The symbols move the units like this.
q660: da>q221, ro>q778, si>q442
q352: da>q659, ro>q179, si>q994
q921: da>q470, ro>q626, si>q820
q234: da>q886, ro>q524, si>q297
q542: da>q726, ro>q280, si>q17
q618: da>q280, ro>q701, si>q973
q684: da>q326, ro>q812, si>q219
q579: da>q71, ro>q285, si>q679
q336: da>q994, ro>q390, si>q657
q107: da>q694, ro>q297, si>q470
q812: da>q340, ro>q542, si>q145
q17: da>q542, ro>q618, si>q539
q340: da>q583, ro>q726, si>q812
q740: da>q137, ro>q684, si>q524
q110: da>q778, ro>q959, si>q583
q582: da>q701, ro>q107, si>q643
q994: da>q352, ro>q370, si>q336
q71: da>q758, ro>q713, si>q579
q297: da>q234, ro>q88, si>q150
q820: da>q921, ro>q54, si>q713
q145: da>q812, ro>q17, si>q148
q694: da>q679, ro>q234, si>q107
q221: da>q88, ro>q446, si>q660
q959: da>q530, ro>q994, si>q480
q285: da>q713, ro>q137, si>q886
q137: da>q132, ro>q326, si>q740
q583: da>q110, ro>q480, si>q340
q390: da>q370, ro>q71, si>q202
q713: da>q820, ro>q132, si>q285
q636: da>q442, ro>q583, si>q326
q778: da>q446, ro>q530, si>q110
q726: da>q480, ro>q657, si>q542
q148: da>q145, ro>q539, si>q161
q657: da>q336, ro>q202, si>q280
q179: da>q505, ro>q273, si>q370
q273: da>q643, ro>q921, si>q758
q280: da>q657, ro>q724, si>q618
q539: da>q17, ro>q973, si>q659
q724: da>q202, ro>q679, si>q701
q326: da>q636, ro>q340, si>q684
q446: da>q49, ro>q161, si>q778
q219: da>q684, ro>q145, si>q49
q530: da>q161, ro>q352, si>q959
q54: da>q626, ro>q442, si>q132
q150: da>q297, ro>q221, si>q626
q480: da>q959, ro>q336, si>q726
q701: da>q724, ro>q694, si>q582
q643: da>q582, ro>q470, si>q273
q505: da>q973, ro>q643, si>q179
q470: da>q107, ro>q150, si>q921
q161: da>q148, ro>q659, si>q530
q442: da>q660, ro>q110, si>q636
q202: da>q390, ro>q579, si>q724
q659: da>q539, ro>q505, si>q352
q132: da>q54, ro>q636, si>q137
q973: da>q618, ro>q582, si>q505
q626: da>q150, ro>q660, si>q54
q886: da>q285, ro>q740, si>q234
q679: da>q579, ro>q886, si>q694
q370: da>q179, ro>q758, si>q390
q758: da>q273, ro>q820, si>q71
q88: da>q524, ro>q49, si>q221
q49: da>q219, ro>q148, si>q446
q524: da>q740, ro>q219, si>q88

In the rows, zero is written as 508.

The rows follow the links: the fewer symbols apart two units are, the more alike their rows tend to be.

Each row is also shifted at random along 7 hidden directions that mean nothing.

Rows in random order:
Each row is one unit's numbers.
v1: [399,392,563,478,526,395,510,355,547,207,266,471,355,474,601,653,618,228,423,411,591,586,537,567,604,363,666,641]
v2: [464,579,452,521,530,572,591,530,460,437,625,554,675,475,375,295,546,549,537,214,543,562,625,412,525,500,442,468]
v3: [615,669,535,503,561,487,512,431,519,643,559,512,419,531,598,519,444,507,534,678,573,377,449,492,534,560,553,663]
v4: [607,527,415,454,528,465,536,534,539,718,607,378,438,539,632,553,414,682,378,515,441,498,408,542,512,435,771,421]
v5: [467,391,605,480,424,492,419,458,529,442,415,467,442,568,567,611,630,379,460,467,553,541,576,580,531,475,539,540]
v6: [502,492,582,514,488,497,378,516,476,679,561,493,486,637,577,535,407,595,574,774,435,357,525,549,475,592,392,417]
v7: [498,503,292,386,495,556,487,555,429,584,538,356,457,517,557,577,584,632,378,285,400,638,471,576,465,371,734,338]
v8: [344,632,324,533,576,589,571,595,422,586,581,475,514,399,406,448,547,557,565,449,512,543,411,436,399,561,518,512]
v9: [422,778,361,535,601,476,590,540,506,482,640,554,515,546,514,414,355,627,480,629,398,429,447,473,607,521,533,360]
v10: [508,481,432,599,567,439,594,482,717,304,455,583,494,531,467,470,439,458,566,544,500,463,389,523,533,473,704,446]
v11: [543,647,498,524,560,512,604,483,657,661,642,566,523,534,534,429,381,628,512,545,558,440,391,489,542,547,690,587]
v12: [426,466,496,483,568,448,474,456,470,609,507,414,423,535,618,545,415,555,496,606,483,445,485,529,492,470,587,494]
v13: [609,522,458,559,522,561,478,604,436,685,682,501,626,557,432,342,417,693,624,570,428,387,541,447,399,601,351,341]
v14: [561,782,586,400,388,616,498,481,573,537,608,666,578,614,516,514,592,526,425,424,544,571,570,551,660,572,469,598]
v15: [591,701,524,376,557,493,535,367,381,414,521,539,506,519,597,468,497,471,409,354,537,531,657,483,674,409,467,617]
v16: [444,583,372,369,502,585,541,524,419,586,545,444,525,461,527,540,560,610,374,253,474,687,515,534,518,404,628,484]
v17: [266,204,640,648,514,445,469,536,543,472,468,467,559,488,439,432,479,444,639,569,552,441,566,464,401,556,382,463]
v18: [630,405,438,604,615,481,501,553,341,533,463,431,487,367,437,457,453,484,658,649,493,392,478,406,343,546,330,516]
v19: [394,249,455,503,484,487,463,526,452,251,327,456,524,468,450,566,610,407,494,345,438,646,576,551,458,389,476,352]
v20: [241,675,438,571,423,603,519,696,582,655,623,544,520,499,414,553,578,594,490,644,464,559,351,518,470,672,513,432]
v21: [657,475,513,462,487,602,553,548,428,656,497,500,562,343,426,508,570,540,523,368,594,619,490,454,403,541,430,690]
v22: [334,565,456,595,610,495,589,540,422,553,608,441,521,396,452,366,494,513,563,463,571,454,506,376,458,555,473,557]
v23: [430,444,491,416,460,548,496,527,461,516,474,474,535,479,511,562,571,543,412,331,478,666,559,546,514,439,521,478]
v24: [549,564,481,504,416,597,464,581,564,378,424,684,567,559,403,575,564,482,561,600,415,571,465,566,509,575,365,425]
v25: [328,686,468,568,482,555,584,602,683,545,646,642,585,567,430,434,437,625,520,591,472,491,397,502,561,614,563,418]
v26: [488,539,401,449,543,482,467,518,363,602,629,345,469,563,601,473,500,626,420,418,418,482,578,506,513,422,596,329]
v27: [417,692,646,605,528,447,496,456,518,506,622,557,490,583,537,413,478,427,562,690,600,313,583,441,606,629,394,597]
v28: [433,578,505,483,507,435,467,401,603,308,452,550,410,665,620,570,511,404,466,559,477,460,531,595,644,428,660,433]
v29: [410,326,534,525,412,547,479,565,708,416,367,620,537,540,431,623,530,476,546,570,469,612,400,612,464,529,546,454]
v30: [696,660,400,460,457,519,598,543,585,293,435,606,515,467,465,580,587,468,381,399,452,654,431,546,631,440,613,471]
v31: [525,303,561,580,528,440,527,524,629,771,587,341,445,504,584,503,439,599,507,541,579,421,406,506,389,508,769,539]
v32: [698,601,456,492,458,559,585,539,605,494,437,542,436,404,476,627,642,424,450,440,585,624,347,532,507,508,685,672]
v33: [565,599,409,492,635,473,612,479,419,501,627,502,600,468,495,324,349,644,494,392,462,471,565,411,563,434,499,437]
v34: [216,314,310,547,508,526,475,672,463,397,384,447,515,442,403,599,505,564,532,570,299,639,402,561,378,474,469,206]
v35: [640,287,528,549,561,474,514,472,595,557,472,499,537,505,505,463,372,565,617,550,506,440,462,514,404,473,568,495]
v36: [497,424,536,476,446,594,531,517,588,631,484,491,510,448,475,555,633,491,515,329,635,626,445,531,415,517,643,681]
v37: [550,407,568,495,522,425,460,452,435,481,510,404,472,556,602,495,485,490,458,486,492,447,632,506,543,435,510,440]
v38: [363,506,364,431,493,556,486,614,336,555,498,406,505,421,487,577,567,585,405,418,393,659,501,522,463,458,465,372]
v39: [745,306,641,469,480,440,406,395,503,408,403,491,495,610,592,536,508,429,523,480,511,452,652,564,532,419,468,488]
v40: [373,538,659,471,393,516,421,515,506,604,588,473,501,606,579,541,606,501,406,475,547,520,620,543,586,555,479,512]
v41: [645,471,384,526,531,548,573,550,596,411,465,613,591,487,399,466,434,579,581,488,419,547,408,517,452,487,530,408]
v42: [415,453,458,576,470,562,487,584,644,459,480,618,558,566,399,508,498,534,630,610,441,502,407,555,427,580,491,388]
v43: [548,315,622,587,524,462,484,442,667,435,455,589,555,594,488,441,410,475,665,591,540,397,524,521,470,524,505,510]
v44: [609,536,588,477,609,384,581,333,489,384,436,495,437,465,627,493,423,395,458,481,598,462,572,469,635,404,557,692]
v45: [608,353,551,560,535,531,591,551,591,713,503,471,518,358,452,497,460,562,574,511,617,527,374,460,362,555,582,687]
v46: [377,650,619,465,479,481,478,432,494,516,458,502,372,498,622,649,572,377,417,623,595,512,499,539,620,540,519,707]
v47: [341,476,592,468,485,477,398,460,420,533,409,454,388,522,612,666,532,419,474,671,511,491,533,564,520,521,427,573]
v48: [657,427,657,486,353,541,485,556,635,506,475,576,570,541,476,577,598,491,442,446,539,605,528,568,548,531,488,534]
v49: [387,454,378,500,642,437,532,427,452,498,540,372,439,528,584,432,432,543,518,405,489,442,522,489,481,385,703,430]
v50: [640,633,464,491,520,432,514,488,514,456,520,497,434,568,604,555,438,527,414,631,421,446,476,536,622,462,577,417]
v51: [514,510,450,395,446,529,407,495,542,511,566,525,538,729,592,536,461,654,437,471,331,522,571,634,572,432,583,232]
v52: [485,557,399,446,452,583,383,594,319,615,474,421,427,499,518,651,609,527,490,601,408,551,485,554,416,539,406,425]
v53: [833,488,715,567,479,443,581,450,724,568,612,599,595,579,538,387,399,552,506,519,609,387,536,473,600,548,566,605]
v54: [796,584,494,421,506,494,507,513,311,559,492,419,481,402,565,557,529,526,380,451,483,558,577,472,556,446,405,554]
v55: [701,529,462,531,613,501,646,528,360,451,590,510,671,353,394,280,422,577,527,309,524,515,623,337,517,471,325,509]
v56: [431,527,335,412,564,526,467,480,279,380,346,426,414,408,524,630,584,420,473,455,428,617,517,530,472,406,447,496]
v57: [377,492,390,490,484,568,576,596,601,519,506,526,550,461,434,543,521,596,455,406,455,661,383,547,472,486,640,435]
v58: [479,689,522,543,574,455,528,436,487,467,632,529,509,596,549,373,454,500,526,531,546,365,590,451,604,527,499,506]
v59: [695,610,450,553,496,545,570,562,667,393,474,718,585,518,397,494,420,545,584,653,428,494,374,525,533,572,458,459]
v60: [535,367,436,498,639,434,475,423,349,490,464,373,463,493,570,457,418,513,572,489,468,417,578,471,429,403,502,454]
v61: [706,611,469,545,485,574,579,625,447,519,590,560,628,413,364,408,549,566,512,435,500,552,519,419,492,579,343,488]
v62: [467,635,598,422,492,543,434,436,371,691,650,448,505,592,601,457,552,543,466,423,579,449,673,488,550,531,441,599]
v63: [335,191,498,562,543,473,527,500,491,247,390,482,602,450,391,411,554,414,587,265,508,589,626,473,437,406,463,396]
v64: [470,627,461,481,502,598,529,543,357,570,521,477,498,377,441,509,653,449,506,381,590,590,520,446,455,554,418,654]

Some units, each with its row:
q297 v28
q724 v48
q150 v26
q446 v11
q285 v51
q234 v39
q145 v22
q480 v59
q49 v33
q280 v29
q921 v46
q390 v19
q582 v23
q657 v57
q505 v36
q579 v7
q54 v50
q583 v13
q636 v27
q107 v40
q221 v60
q132 v4
q684 v53

Row, symbols taken left to right, then the row they reach:
v49 da da si da: v3
v16 ro si si: v47
v38 ro si si da si: v54
v62 si si si si: v37
v31 si ro si da: v10
v21 da ro da: v30
v32 da ro: v14
v64 si si ro da: v56
v34 si si ro ro: v5
v24 ro da ro: v1
v58 ro si da: v43
v20 ro ro ro si: v15
v52 ro si ro: v44
v61 da da: v2
v12 si ro ro si si: v55
v18 si si da ro: v42

